Each row has a class, written as a number after it.
[ -17 -170   50  300  -74 -192 -310  171  170   -9 -204  -41  -27  103
  -71  320 -103   71  288  129  162 -135 -541  186 -274 -122 -294 -473
   31  768  236  376   60  259 -225 -319 -596 -562 -119 -105 -152 -158
  473]  2
[-207  111  105  256  100   -1  -40  107   55 -189  230 -189  -70  381
  152  111  142 -121  178   39   70  -26 -129  249 -322 -125  119 -123
  -43  102 -310   42   39  103   28  215 -155  112   35  107  -51   25
  -76]  7
[-298 -308  404 -185  335  -66   86 -126  112 -386  -66   42 -420  101
  -82 -460  280 -396  500  -79 -236  174   66   58  -89  116  581    5
   -9  118  154 -179  143  899  -81  354 -229 -107  233   87   24  144
 -292]  0
[-189  106  211    5   -4  -73   87  118  -13 -126  102 -122 -233  209
  -10   48  274  125  423  108   39   33 -207   93  -80   -5  342  -40
  -23  121  -42   49 -145  273  -17  283  -36  129   67   22   63  139
 -109]  5
[-303 -176  111   10  146   61  145  -79  -32  -35   66  116 -103  -82
   68 -204   52 -196   93 -136 -151  215  135   -4  -84   69  215   87
  -98   21  -53 -295  132  248  -78  240   92   85  101   44   14  -25
 -231]  4
[-339  323  460  231  217 -244  -81   21  254 -473   64  -75 -453  592
   34   66  579   93  614  185 -163   16 -347  584 -319 -208  420 -559
   62  127  -25  305  -76  565  332  168 -391   -7  317   47   34  113
   43]  11
[  70  -77   19 -304  201   80   73 -264   -9 -294  -42   41 -190    8
 -184 -468  202 -212   40 -190 -320  139  222    9  162  225  281  106
  -75 -295  276  -63   74  299  118  284   21  -20    6  -46   62  284
 -331]  5
[  10  -72  -28 -490 -251  -25  232  -47 -155  581 -294  265  137 -670
  -90  -35 -235   -2 -208 -318 -134   30  169 -475  420   66  109  -24
   -2 -327  223 -204 -103 -280  -20 -188  421   25   79  -15   97   12
  147]  3
[ 308  -45 -110 -202  305  -18 -101  -61  164  -38  -99   65 -143 -157
 -103 -231  -21 -139 -154   80  121 -149   68 -143  205  116 -111  401
  262 -358    9 -157   53 -190  102   10 -189  -32   44  141  -87   88
  125]  6
[ -21 -121 -114  159  270  226 -129 -122   48 -427  175  -59   29  325
 -115 -240  121 -294 -233  -16   13  -52   95  221 -187  174 -183  365
 -108  128  -65  -18  186  197   -3  200 -358 -199 -166   10   -7   16
 -265]  6
[-181 -185  -36   46  -46   -2  122  170  -54  415   65  181   72 -278
  153  138 -113   61   16   20  102   49  -72 -259 -125  -91   23   46
    4  138  -96 -200   -3  -55 -215   19  141  116   94   -5  -56 -169
  127]  8
[ -16  -44   95  283   -6  -15 -170   36   86 -138  -68   74  -27  227
  -21  110  150   -4   27    2    1  -10 -257  278 -294 -145 -145 -210
    5  286  -76  221  110  248  -22 -118 -367 -259  -36  -69  -86  -89
  167]  5
[  61 -195   28  -85  320    0 -164 -216  199 -296 -110  169 -285  -88
 -183 -397   78 -183  120   31  -93   -6  -54  -50   -7  188   76  151
   69   94  316  -14  156  523  -65  140 -397 -296  120  -25 -105  102
  -15]  12
[ 239  182    8  118 -214 -140 -294   18  -22  190 -281 -171  220  -63
 -126  322 -333  -93 -120 -110  116 -132  -17  -11   89 -113 -505 -355
  182   87  135  350  -56 -269   54 -490   22 -299  -46  -96 -157 -109
  307]  3
[ 121   70  -28 -373   21   56  117 -256  -29  152 -173  252   38 -258
 -119 -233   69  -91 -206 -286 -373   67  199 -215  238   21  212  -92
   32 -494  233  -69   41   18  214  -39  191   76  228   -7   41  115
  -34]  6
[ 145  282    6  -74  109 -140 -176   -2   49   13   -3 -432  -69   75
  -94   88 -144  -76  247   71  170 -136   69  -24  238   40  -17 -126
  105  -99  104  136 -184 -226   96   23  173   65   88   -4 -100  166
  -21]  10
[-351   66  143   52 -283  -12  125   69   12   38  -27  271  102  151
   83  224  294  187   20 -173 -298   85 -382  221 -287 -318  374 -703
 -234  151  -74  246   22  258   59  -49 -224  -43   86  -19   80  -36
  255]  5
[-133   73   14  -42 -117  136   40 -102 -108 -187   35  114   68  126
  -39  -92  133  -38  -98 -109 -194  130   17   86  -90  -20   82  -52
 -118   11  112   69   72  258   44  114  -27    3   64  -71   -7   84
 -182]  8
[ 179  229  -48 -330  473   97  -91 -421   91 -667   24 -107 -300  318
 -276 -659  280 -404  -15 -141 -298   29  278  182  185  236  167  255
    7 -536  380  100  194  384  434  378 -253  -10   82   77  -20  460
 -443]  6
[ 220 -124 -257 -162   64  120  -81  -86  125  146 -127  261  132 -329
  -43 -126 -138 -100 -505  -78  -45 -102   12 -177  142   26 -157  133
   25 -218   26  -71  107 -220   41 -124 -205 -171  -32   62  -17  -26
  269]  3
[ 294  175 -175 -201 -304  112  -22 -139 -209   81 -162 -108  288 -128
 -185   24 -162    9 -359 -184 -153    0  206 -140  346   33 -281  -39
   53 -312  235  211 -141 -346   84 -246  278  -20 -122 -140   -4   93
  -77]  0
[ 265   34 -110  -88 -273  -15 -112  -26   12  393 -304  292   57 -440
 -162  191  -99  525 -269   62   -4 -130 -302 -219  156 -134 -237  -66
  145  -29  231  242 -166 -198   -4 -400  -80 -167  -84 -123   87 -117
  545]  9
[ 140  -86  -32  347 -160  -62 -238  176  -90   -1  -14 -386  214  192
  -83  326 -314 -115   93   52  310  -99   -8   76 -161  -39 -521  -86
  129  464  111  293   26 -143 -229 -318  -85 -285 -237 -140 -283 -123
   23]  6
[ -79  -11   47  162  210  -55 -109   44  146 -136   65  -17 -200  133
   38  -14  101   36  126  186   97  -41 -196  116 -164  -60  -38   55
  116  125  -71   33   15  144    5   84 -278  -15   10   43  -57  -29
  115]  8
[ 457  172 -130 -303  602   28 -291 -462  225 -627  -66 -204 -251   -3
 -373 -717   86 -555 -117  -45  -79  -42  354  -50  472  386 -127  428
  303 -651  395   18  146  218  451  196 -278 -142  134   80 -195  499
 -323]  0
[-360  -23  149    1   24  -84  158  188   51  138  166   21 -227  -22
  151  101  120  182  435  134   28   44 -276  -49 -120  -41  474 -170
 -128  318  -83 -122 -135  218 -151  279   82  211   77   59  109   22
    6]  3
[  15   78  -39  160   58  287 -175 -203  -53 -661  123    0   66  388
 -176 -262  210 -160 -286  -14 -194   82   11  350 -133   80 -182  145
  -55   90   69  202  145  381  123  116 -384 -195 -126 -110   -7  126
 -320]  1
[ 146   68   58 -253   31  -60  -92 -257   10   40 -240   87  -11 -200
 -194 -186 -116 -277  -12 -276 -205   51  193 -151  200   68  -48 -190
   78 -233  372   79   37  153  130 -109   86 -209  235  -61  -90  123
  -13]  3
[ -28  246   95 -325   12 -126  138   -7   61   84  -78   56 -267  -63
  -26   -1  252  362  207  163  -54  -77 -195  -63  196  -39  371  -11
  142 -297   93   35 -250  -34  181  109   55  248  132   52  126  184
  143]  8
[-202   36  210  234   53   17   -5   29  146 -498   64  107 -137  561
   54   44  488  -20  149   70 -140   14 -369  473 -395 -159  236 -278
  -51  226 -137  221  106  527   81  122 -629 -169   49   50    3   42
   30]  12
[ 346  -62 -173 -272 -219  -92   20   70  -30  617 -300  202  105 -628
 -104   90 -260  395 -213   -3   65 -115  -49 -437  336  -43 -176   86
  168 -291  191    0 -181 -534  -77 -343  267    2  -70  -89   29  -13
  459]  5
[-100   89   74  130   74   -5   14  114 -115    3  244 -359  -30   86
   67   29 -110 -186  289   60  147   71  175  -61  -56   80  -31  123
   31  134 -105 -131  -35  -30 -105  233  276  223  114   10 -130   37
 -324]  2
[ -86   52   42  247  -38 -225 -133  278   45  404   46 -426  110   -7
  183  456 -355 -110  278   75  403 -141  -17  -97  -73 -152 -179 -240
   68  274 -203   29  -88 -370 -171 -185  175   -1   23   32 -209 -143
  168]  4
[ 129  393  -95  -67  -49  258    8    2  -83 -259  257  -31  -19  298
  -31  -53  309  348 -173  290  -82  -43 -123   62   58  -59   69  219
  143 -282  -90  179 -237  -34  204  242  -23  383   45  -26  118  209
 -161]  11
[ 220  420   16 -200  111 -129   54  -39    2   78   48 -345 -135   76
   20   -1   62   -8  170   76   55 -130  223 -102  353   24  105   60
  291 -583   -8   15 -321 -469  294  107  461  429  148   74  -21  266
 -183]  12
[  14   49   28    5  -33  -72    9  -51   67  212 -133  218  -11  -89
   52   81   77   58  -45  -80 -109  -28 -116  -42  -99 -163   66 -209
   84 -130   37   80   25   47   77 -158  -77  -37  201    3  -57  -43
  219]  12
[ -37 -413   25   13   10 -135  -54  -86   29  176 -274  132  146 -309
  -63  -41 -285 -414    0 -337  -90   69  129 -108  -52    9 -111 -246
  -38  187  252 -104  223   89 -208 -285  -70 -457    1  -82 -171 -129
   88]  1
[-118  288   66   48  -75  -53   11   66   10  167   42 -111   20  171
  -12  253  116  266  102  139   28 -156 -207   51  -17 -137   49 -120
   30   -1  -38  180 -273 -152   88  -89    5   95   20  -50  151   11
  151]  1
[ 319  401   27 -149  296 -223 -190  -94   77  116  -63 -420 -117   43
  -69  -25 -142 -251  209   35  186 -154  277 -127  276   14 -146    5
  429 -488   85   59 -142 -317  321  -42  277  190  319   89 -247  197
  -66]  6
[ 101    3   16    8  -37  -82  -98   20  -34  205 -150  -75   79 -186
  -33   82 -216 -163   36  -96   43  -48   63 -167   66  -52 -193  -70
  152  -27  102   18   -3  -62  -50 -149   81  -95  141  -33 -159  -58
  107]  7
[ 112 -377 -172 -114  248  128  -10  -12   24   48   40   93  -35 -320
  -41 -331 -167 -219 -172  -20   43   19  234 -238  119  179  -88  475
   26 -137    4 -344  110 -113 -175  116   71  -23  -56   12  -49   14
 -135]  11
[  14  -61 -102  -69  240  217  -85 -153   22 -318  117  -19 -157  125
 -221 -314  146   11  -37  121  -34  -45  -11   51   65  243   57  397
 -111   83  143   -2  -33  300  -37  283 -199  -79 -102  -74  170  141
 -215]  10
[  75  120  -50 -363  149   50  139 -100 -130  -11  119 -199 -111 -182
  -55 -334  -65 -164   51  -78  -93   72  420 -215  411  219  174  317
   67 -469   94 -264 -149 -217  111  287  522  370   85   11   33  263
 -463]  1
[  29  -21  -63   40 -256  -12 -179  -71  -10  112 -221  -10  346  -63
  -72  261 -204 -158 -245 -279 -140  -13  -30   10  -72 -155 -218 -514
 -121  158  151  262   84  -62  -17 -346 -106 -370   26 -107 -139 -118
  240]  8
[  52  167 -145  -28 -280  112   10  195 -225  344  137 -144  122 -171
   16  213 -197  302  -33  157  192  -29  -16 -299  117    7 -205  185
   58   51  -31   38 -264 -342 -156   15  379  274  -62 -126   11   -4
  -10]  8
[ -56   23  179  258  -93 -171 -138    5   47   91 -176   41   50  108
  -42  280   17  -44  104 -121  -60  -12 -246  165 -229 -224 -141 -518
   37  286   28  264   66  218    7 -337 -251 -335   63  -78  -84 -166
  286]  2
[  13  325   91  181 -294  176 -160 -138  -98 -411  -46  -37  137  479
 -146  124  274   25 -217  -90 -309   29 -133  398 -149 -201 -113 -355
  -52    6   68  510  -10  231  239 -136 -252 -149  -33 -126   50   27
  -56]  9
[-148  155  189  110 -229 -262   53  311   33  547 -113  -12   21  -14
  128  577   52  336  233  133  155 -204 -395  -51  -92 -351  100 -397
  170   81 -190  134 -285 -264  -37 -277   42   84  149   42    5 -183
  502]  9
[-229 -119   85  106   29 -117   92  333  -44  363  111 -231 -127 -148
  124  254 -158  156  495  271  430  -92 -196 -256   -3   79   55  183
   83  457 -111 -198 -208  -61 -381  138  173  139  -47    5  -52  -88
   41]  12
[  67  276  -49 -245   71   86   18 -117 -173  102  144 -400   19  -77
  -38 -172 -186 -242   78  -33   47   26  453 -297  321  209  -32  246
  127 -344   70 -109 -180 -297  111  232  603  351  156  -25  -71  201
 -478]  12
[  33  196    1  -58   82   14 -114 -221  -76  -42  -77 -375  169  103
 -154  -30 -162 -507 -139 -280  -53  -57  414   30  184  128 -249  -43
   25 -281   58   61    9 -238  192  -86  196 -113   74    9  -88   50
 -242]  0
[ -20 -183   15 -142   60  -41   77   47  -21  122   18  -56 -218 -254
  -33 -130  -62  121  275   89   16   20  -11 -245  147  172  166  170
   37   66  153 -150 -146   47 -183  143  214   99  -64  -57   62   73
  -78]  7
[-121  144  129  -72   66  -78  -98  -97  127 -240  -24  -77 -206  194
  -84  -28  182  -40  252  -19 -150    5 -141  150   -4  -37  320 -351
 -104   68  148  189  -26  316  138  118 -169  -98  145   19   11  197
  -45]  4
[ 370  143 -204 -229 -236   15 -158   55 -169  557 -153 -247  289 -532
 -114  127 -569  -22 -227  -27  265 -103  316 -556  478  159 -456  275
  209 -285  169  -26 -236 -692  -76 -264  639  132   20 -106  -82  -76
   12]  9
[-285 -200  180  159  -52 -167   91   -9  137  403 -216  422   62 -193
  132  195   59  -92  -56 -262 -200   37 -175   15 -239 -323  152 -527
   -4   49 -130  -56  143  106   -4 -308 -153 -191  218   54  -17 -294
  425]  4
[-266 -124  -88  100   12  259  217   58  -45  -29  246  252  167   34
  220  -53  168  -93 -322  -98 -167   84  -18   96 -236 -116  260   77
 -154  -91 -339 -255  138  -32  -29  222  -51  247   18  111   89  -63
 -141]  1
[  48  154   24   11  146  -81  -62   24  131   50   12   30 -226    0
   31   -4  101  170  100  177   27  -95 -137   23   37  -68   23   75
  147 -117  -39    3 -124  -84  104   -7  -64  118   73   24   35   52
  153]  1
[-112   21   52 -243  303  -60  101  -62   63   21   85 -139 -213 -100
   20 -251   23 -224  292    0   16   18  206 -118  217  139  417   89
   15 -212   11 -286  -36   10   73  335  247  252  168  118   28  198
 -201]  10
[ -80 -160    4   99  409 -122  -89  149  154  127  163 -305 -192  -65
   99  -36 -245 -309  362  113  352  -65  144 -117   -3  127   22  203
   27  177 -147 -316   40  -75 -202  238   71   69  121  115 -182   -8
  -81]  10
[  99   48   61 -273  461   -5 -167 -307  159 -504  -15 -278 -332   74
 -203 -415   44 -439  222  -74 -129   38  261   69  232  314  222   41
  -47 -166  284  -43  100  296  170  346  -76 -103  149   85  -78  314
 -358]  0
[ 248  355   96  -68  -54  -93 -258 -168   80 -136 -244 -111 -135  104
 -262   40  101  167   45   48 -121 -152 -118   98  229  -42  -88 -222
  171 -173  267  386 -169   24  261 -198  -76 -155   51  -90   22  153
  170]  9
[-402  -59  120  -41  -94  153  251  -80  -97   -2   72  359   26   -1
   47  -98  269   32 -105 -188 -369  208 -104  101 -151  -50  365 -161
 -182   28  -45 -135   57  340   39  158    4   82   65  -11  192  -32
 -100]  3
[ 155   64  -18   43  160  140 -261 -217   36 -542  -30 -142  -65  262
 -239 -289   78 -209  -91  -35 -107   13   91  247   32  196 -231  121
   38   12  164  174  141  260  121   41 -269 -264 -107  -88  -77  147
 -245]  6
[-128  119  118 -112 -196  -85  169   76  -22  406  -67  208    0 -134
   82  193  103  288  125  -59 -158   37 -165 -167  -29 -235  302 -318
   22  -99   12   26 -159   -1   17  -98  201  208  208  -21   71  -25
  185]  6
[ 181  -85 -120  352 -222    7 -168  288   -7   -8   11    7  124  164
    5  325  -31  313  -70  254  253 -101 -384  129 -251 -140 -409  -18
   81  436  -48  303  -47  -90 -260 -225 -362 -202 -301 -145 -124 -126
  322]  5
[ 371   43 -204 -505  337   54  -36 -331   63  148 -179   -2 -112 -384
 -297 -445  -64 -100 -250  -39  -61 -163  341 -312  561  310  -58  530
   98 -521  286 -189 -119 -223  192   50  210  -14   62   -6  126  197
  -65]  2
[ 277  224   -9 -203  -54  -58 -205 -176   -2 -198 -229 -162  -37   -5
 -286  -66  -22  -89  -61  -21  -46 -100   45  -17  307   88 -130  -81
  165 -174  327  278  -74  -13  213 -146 -119 -235   60  -47  -70  197
   18]  4
[  20  232   53 -360  244  200   55 -341  -84 -683  115  -74 -238  270
 -237 -530  374 -174   17  -29 -276   82  187  145  242  255  358  276
  -12 -402  219    3  -17  453  338  502  -62  115   67   46  165  442
 -502]  7
[-387   17  139  -17 -171  -23  256  -70  -75  374  -61  225  140  -53
   88  161  178   31  -95 -275 -289    9  -70  -36 -117 -198  289 -305
 -142 -126 -115  -67  -70    8   89 -105  152   44  125   10  187 -127
  140]  7
[ -88 -188  -85   64 -193  -34   15  144  -62  572 -132  -63  368 -329
  164  344 -422 -245 -172 -247  153  -48  101 -245  -25  -70 -207 -215
  -32  136 -198 -167   55 -463 -223 -296  231  -96  -10   26 -127 -289
  210]  12
[-500 -228  170  457  -71   41    4  131   10 -115  123  109   60  348
   62  249  177   59  175   41   34   -2 -448  265 -602 -127   15 -240
 -230  743 -110  157   60  481 -305   36 -475 -308 -172  -92   67 -228
  120]  7
[ 107    8  123   54  152 -195 -166   19  116  -65 -140 -184 -160   63
  -86   48    0 -108  279   74  197 -115 -125   43  -27    9 -105  -43
  178  110   27   91  -16   86  -30  -49 -255 -237   58   18 -134   18
  164]  5
[   1 -169  -68   58 -271 -162 -111  243   46  572 -207   76  116 -404
   22  423 -314  286  105   42  206 -148 -331 -245    6 -191 -136 -316
  -20  405   67  108 -130 -234 -297 -386   -8 -224  -61  -94  -32 -208
  572]  10
[ 174  274   76 -299   50 -176 -116   40  132   48 -132 -144 -360 -127
 -174  -15   64  358  321  332  135 -181 -229 -183  359   76  111   32
  277 -130  254  220 -337  -41  137   -3  -42   87   93   -4   61  221
  221]  4
[ 167  368  -38 -100   96    2   26  116   81  -78  145  -80 -190  175
   48   22  276  427   35  418   52 -150 -153   52  106  -87  128  164
  273 -412 -109  131 -311 -274  245   97  -30  413   37   43  147  176
  108]  11
[-158  349  141   36   52 -109   32  -83  113   33   -9 -117  -38  313
   40  132  267  -41   55  -51 -133 -123  -49  188  -13 -143  177 -333
   52 -284 -126  171 -145  -81  336  -65  -18   90  214   72   67   49
   71]  12
[ 156  197  -15   61   21  -24 -204  -96    0 -109  -17 -149   28   86
  -61    6  -57  -98   -3   24   44  -67   14  -15  -46  -39 -214  -24
  150  -81   99  211  -23   28   95  -62  -64  -82   96  -54 -139   71
   -3]  7
[ -42  -32   34 -145  229  -54  -98 -131   30  -61   -2 -273 -210  -59
 -211 -216 -106 -143  287   79  116  -42  175 -165  230  313   30  298
  -38  106  257 -105 -146  106 -112  188  145 -105   19  -64   37  134
 -244]  4
[ -16 -137   34   62  129   48 -118 -181   96 -210 -152  201  -51  -47
 -139 -152  126 -116 -142  -92 -178   17  -78  110  -97    0  -20  -56
   24   25  146   87  154  321   81  -63 -349 -276   11  -18   -7  -27
   83]  9
[  13   91  165 -356  336   20  -48 -264  158 -653  -40   14 -479  219
 -246 -535  433  -50  259  114 -213   36  -16  149  134  233  439  208
   25 -214  320   80   -2  630  219  380 -308  -25   92    5   80  428
 -265]  8
[-192 -334  148  339   98 -227  -60  286  265  126  -53  301 -193   58
  180  229  121   30  244  221  240 -103 -482  107 -435 -235   60 -196
  131  481 -210   -1  131  267 -212 -175 -575 -252   73  109 -105 -255
  473]  4
[ -50  -28  -34 -101  106 -123   21  161  132  386   29  -15 -156 -266
  130  156 -123  147  163  137  140 -126 -126 -218   95  -48  155   -3
   78  -39 -112 -163 -112 -259  -96   30  115  185   85  132  -15  -49
  278]  0
[-477   45  254  151  -42 -127  216  152  -37  276  158  -41  -71   75
  245  203  105  -52  448  -43  -25   99  -87  -52 -256 -158  382 -335
  -28  171 -186 -118  -87  130  -97  142  261  284  257   31  -26  -81
 -119]  12
[-205   15  113   57   30  -41   22  -48  -76   89   20 -116   17  -39
   25  -15  -93 -283   60 -155  -12   90  205  -25    9   43  -13  -82
   30    2  -71 -109   69    5   42   15  196   27  113   27  -82  -70
 -153]  4
[-444 -116  119   32 -111   72  157   40  -40   16   77  205   32   24
   83   91  164   41  111 -163 -222  143 -210   79 -260 -160  424 -334
 -318  293  -24  -15   37  380 -127  124  -88  -17   17  -43   95   17
  -55]  1
[ 247  -97 -109 -388  109   20   77 -130   97   25 -159  371 -232 -339
 -150 -347  200  319 -106  114 -251  -19 -134 -211  251   96  259  196
   80 -269  294  -28  -85  111   56   49  -62   63  -44  -46  171  186
  139]  2
[ -59  133   25  214  108 -132    9  211 -106  177  214 -515   19  192
  146  206 -170 -118  329  114  323  -70  128  -19  -44    1 -156  142
  160   42 -204  -78 -138 -296  -65  114  339  274  -75   23 -146   21
 -195]  7
[-351 -190  101  135    5   42  167  289   20   90  160  246  -82   50
  197  183  171  191  129  201  130   10 -359   29 -318 -141  206   59
  -30  284 -308 -176   17  127 -220  136 -249  102   10   93   54 -156
  164]  11
[-227  128  161  184   -7 -173  146  243  -40  484  126 -130   46   21
  272  326  -63  -40  345   41  169    5   11 -113 -157 -259  152 -253
  139   -9 -322 -136 -122 -214  -57    8  360  366  307   72 -107 -123
   62]  10
[-354  122  -10  232  -89  199  120  184 -159  -67  340 -168  247  334
  212  159   64 -191 -123  -40   84   94    5  100 -183 -107   65   39
 -196   73 -434 -149  -10 -105  -49  229  143  315   64  107  -12  -12
 -311]  4
[ -82   63 -134 -140 -256  331   93 -133 -210 -194  135  184  191   44
  -84 -134  140  111 -401 -166 -307   98  -33   29   -1   -6  113   14
 -290  -37   94   92   16  174   46  172  -24   10 -100  -90  170  106
 -179]  7
[ 141 -250  -78 -166   73  -19  -24 -160   34  119 -202   82   29 -306
 -129 -220 -192 -290 -100 -247  -96   29  224 -216  183  163  -69   89
   16 -130  265 -139  101  -18  -85  -96   56 -220   -8  -45  -71   28
  -35]  12
[-187  231  165 -136   46  105  -57 -259   55 -666   95 -114 -169  396
 -167 -255  355 -161  155 -127 -436  117  -34  340  -23   61  430 -374
 -210   -8  268  280   30  527  270  294 -242  -71   94  -43   77  323
 -354]  1
[  19  -41  -30   87 -243  174  -43   16  -41 -143  -82  256  246  165
  -45  112   95 -111 -404 -141 -149    0 -157  179 -196 -147 -218 -189
   -7   58  -71  227  145  100   46 -196 -427 -283  -42    0  -35  -80
  187]  3
[ 150  -39   36 -179  204 -139   38 -253  118    9 -223  161 -131  -97
  -88 -216  124 -258  -26 -267 -268  -20  120   17   95  -29  132 -140
   94 -443  159  -23  109   53  235  -74  -53 -116  175   63  -41   80
   83]  7
[ -15  -65  -56  144 -169 -110 -207  207  125  366 -151   52  -10 -140
  -33  379 -133  444   96  266  262 -269 -494 -123  -78 -142 -338  -31
   79  399   52  220 -243 -197 -257 -341 -253 -291 -183 -137   73 -191
  600]  8
